Q: [-15   4  27  -6  -2  -9 -11]
A: -9
Q: [ 29  23 -17   5]
A: 23
Q: [-30 -14  -9  -7]
A: -9
Q: [32 21 -9 28 25 17]
A: 21
Q: [  2 -10 -30   9   1]
A: 1
Q: [-15 -19 -22 -30  -9]
A: -19
---
 244   230   176   168   107   125
-757   954   -50   572   346   472
Answer: 125

41  57  48  24  77
11  65  13  50  62
Answer: 77

29  72   5  12
48   5  87  62
Answer: 12

1  1  1  5  7
1  4  5  8  6
Answer: 7

6  7  4  5  3  6
5  2  4  3  2  5
Answer: 6

627  312  581  553  174
680  794  541  624  444
Answer: 174

-146   284   531  -634
  25   303   317   377
Answer: -634

 86  194   58  113  151  155   10
131  108   22    6   49  245  204
Answer: 10
---
array([[336, 498, 506, 557, 543, 583, 531, 718, 400, 650, 572, 397],
       [702, 675, 445, 654, 531, 201, 530, 376, 619, 773, 511, 751],
       [894, 353, 724, 555, 211, 449, 238, 263, 830, 442, 571, 245],
       [216, 628, 407, 482, 423, 865, 785, 726,  82, 428, 772, 440],
       [769, 356, 492, 719, 621, 727, 592, 421, 677, 579, 463, 536],
       [628, 558, 682, 527, 587, 691, 527, 263, 584, 300, 487, 767],
       [408, 605, 444, 730, 448, 327, 477, 541, 313, 310, 686, 515],
       [ 59, 527, 460, 488, 829, 335, 468, 707, 385, 310, 348, 715],
       [498, 446, 636, 839, 357, 595, 477, 632, 573, 432, 691, 775]]) out 498

array([[ 181, -662,  168,  230,  270,  469,  295,  558,  455,  846,   39,
         -10,  565],
       [ 784, -260,  632, -355, -191,  373, -515, -254, -304,  431,  -40,
         466, -355],
       [ 746,  585, -628,  695,   10, -594,  667, -388,   85,  448, -475,
        -313,  384],
       [-325,  696, -274,  665,  622,  667, -536,  -40, -574, -424,  443,
        -241,  100],
       [-315,  807, -549,  648, -215, -457,  -50,  486, -575,  231,  321,
        -119,  732],
       [ 213,  794,  748,  635,  -26,  662,  -60,  310,  632, -275,  194,
         444, -373],
       [ -13,  624,   -9, -140, -584, -221, -510,  282, -624, -354, -427,
         378,  497],
       [-616, -559,  -27,  638,  685,  723, -673,  396, -596, -534,  154,
         475, -550],
       [  69, -138,  -18,  388,   95, -285,  327, -137,   15, -195,   48,
         340,  358],
       [ 604, -232,  518,  790,  765,  528,  150, -114,  -81, -387, -653,
         841, -524],
       [-235,  683,  571,  232, -567,  442,  509, -234, -650, -675,  727,
         444,  131]]) out -235

array([[481, 471, 526, 447, 383, 592, 225, 254, 363, 607, 502],
       [446, 349, 591, 341, 558, 442, 536, 397, 381, 459, 378],
       [721, 168, 437, 242, 675, 311, 874, 669, 437, 210, 337],
       [569, 420, 478, 497, 429, 465, 403, 327, 483, 430, 398],
       [421, 358, 212, 524, 273, 460, 360, 388, 458, 437, 489]]) out 421

array([[25, 11, 58, 52, 52, 48, 49,  5, 61, 17, 61, 47, 19, 64, 40],
       [33, 24, 54, 52, 51, 52, 51, 19, 56, 26, 59, 51, 38, 60, 47],
       [42, 29, 47, 53, 49, 60, 52, 15, 44, 15, 54, 63, 89, 52, 66],
       [27, 19, 57, 53, 52, 51, 51, 16, 62, 26, 63, 47, 20, 65, 41],
       [32, 26, 55, 53, 52, 52, 51, 24, 60, 33, 62, 48, 28, 63, 44],
       [59, 74, 45, 56, 48, 66, 57, 84, 49, 79, 60, 56, 72, 55, 61],
       [38, 42, 55, 53, 51, 53, 52, 48, 61, 55, 63, 45, 22, 63, 42]]) out 38

array([[  0,  11,  -5,  -7,   0,  21, -30,  43,  -3,  -9],
       [ -1,  10,  -5,  -7,   0,  22, -30,  43,  -2,  -8],
       [ -2,   7,  -5,  -7,   0,  22, -29,  39,  -1,  -7],
       [ -2,   5,  -5,  -6,   0,  22, -26,  34,  -1,  -7],
       [ -2,   7,  -5,  -7,   0,  22, -28,  36,  -1,  -7],
       [ -2,   7,  -5,  -7,   0,  22, -29,  39,  -1,  -7]]) out -2

array([[ 25,   2,   0, -10,   9,  24, -21,  19],
       [ -3,   3,   8,   6,   3,   3,  10,  -4],
       [ 12, -16, -26,  -2, -21,  -5, -13,  21],
       [ -2,   3,  17,   7,  -1,   7,  16, -22],
       [-12,  17,  20,  14,   0,  -1,  24,  -5],
       [ -3,   7,   2,   5,  14,  -3,   2,  14],
       [ 10,   8,  10,   4,  14,  11, -10,   6]]) out 10
---
((151, 177, 148, 203, 86, 42, 144), (119, 96, 66, 5, 85, 33, 157), (153, 159, 108, 64, 117, 140, 145)) | 85
((22, -25, -12, -46, 0, 42), (-20, 48, 44, 3, -11, 16)) | 3
((20, 17, -6, -9, 1, -7), (-13, -25, -16, 17, 16, -26), (31, -9, 40, 44, -2, -33)) | 17
((-36, -15, -22, 3), (36, 12, 19, -7), (35, 6, 12, -10)) | 12
((4747, 3704, 9433, 7591), (3480, 5835, 3553, 1702)) | 5835
((-557, 614, 769, -715, 106), (4, -302, -320, 52, -90), (-421, 196, 330, -477, -60)) | -320
---
Q: [-27 -31 -13   4   2]
A: 2

Q:
[[  9 -24 -23 -10  14 -11   4]
 [ 17 -32 -31  -9  23 -18   8]]
A: 14

Q: [ -3 -35   8  -9 -27 -31 -33]
A: -27

Q: [33 35 -4 -5  1  3 -2]
A: 1

Q: [-10  11  19  28   9 -25 -24]
A: 9

Q: [ 10 -34   8  -8  12]
A: 12
---
[[ 10  -2   3   5   2  -8  -9]
 [-27  20  16  -4   1   0 -10]]	1

[ -1 -13 -12  34  16   2]	34

[[ 11   5 -19  -3]
 [ 33  11 -16  12]]	11

[[-17 -10  -1  17 -21]
 [ 10  23  24 -20 -29]]	24

[-8 27 12  4 17 18 13]	17

[ -3  10 -31  13 -29   1]	13

[-34  17  20   0  21 -35]	0
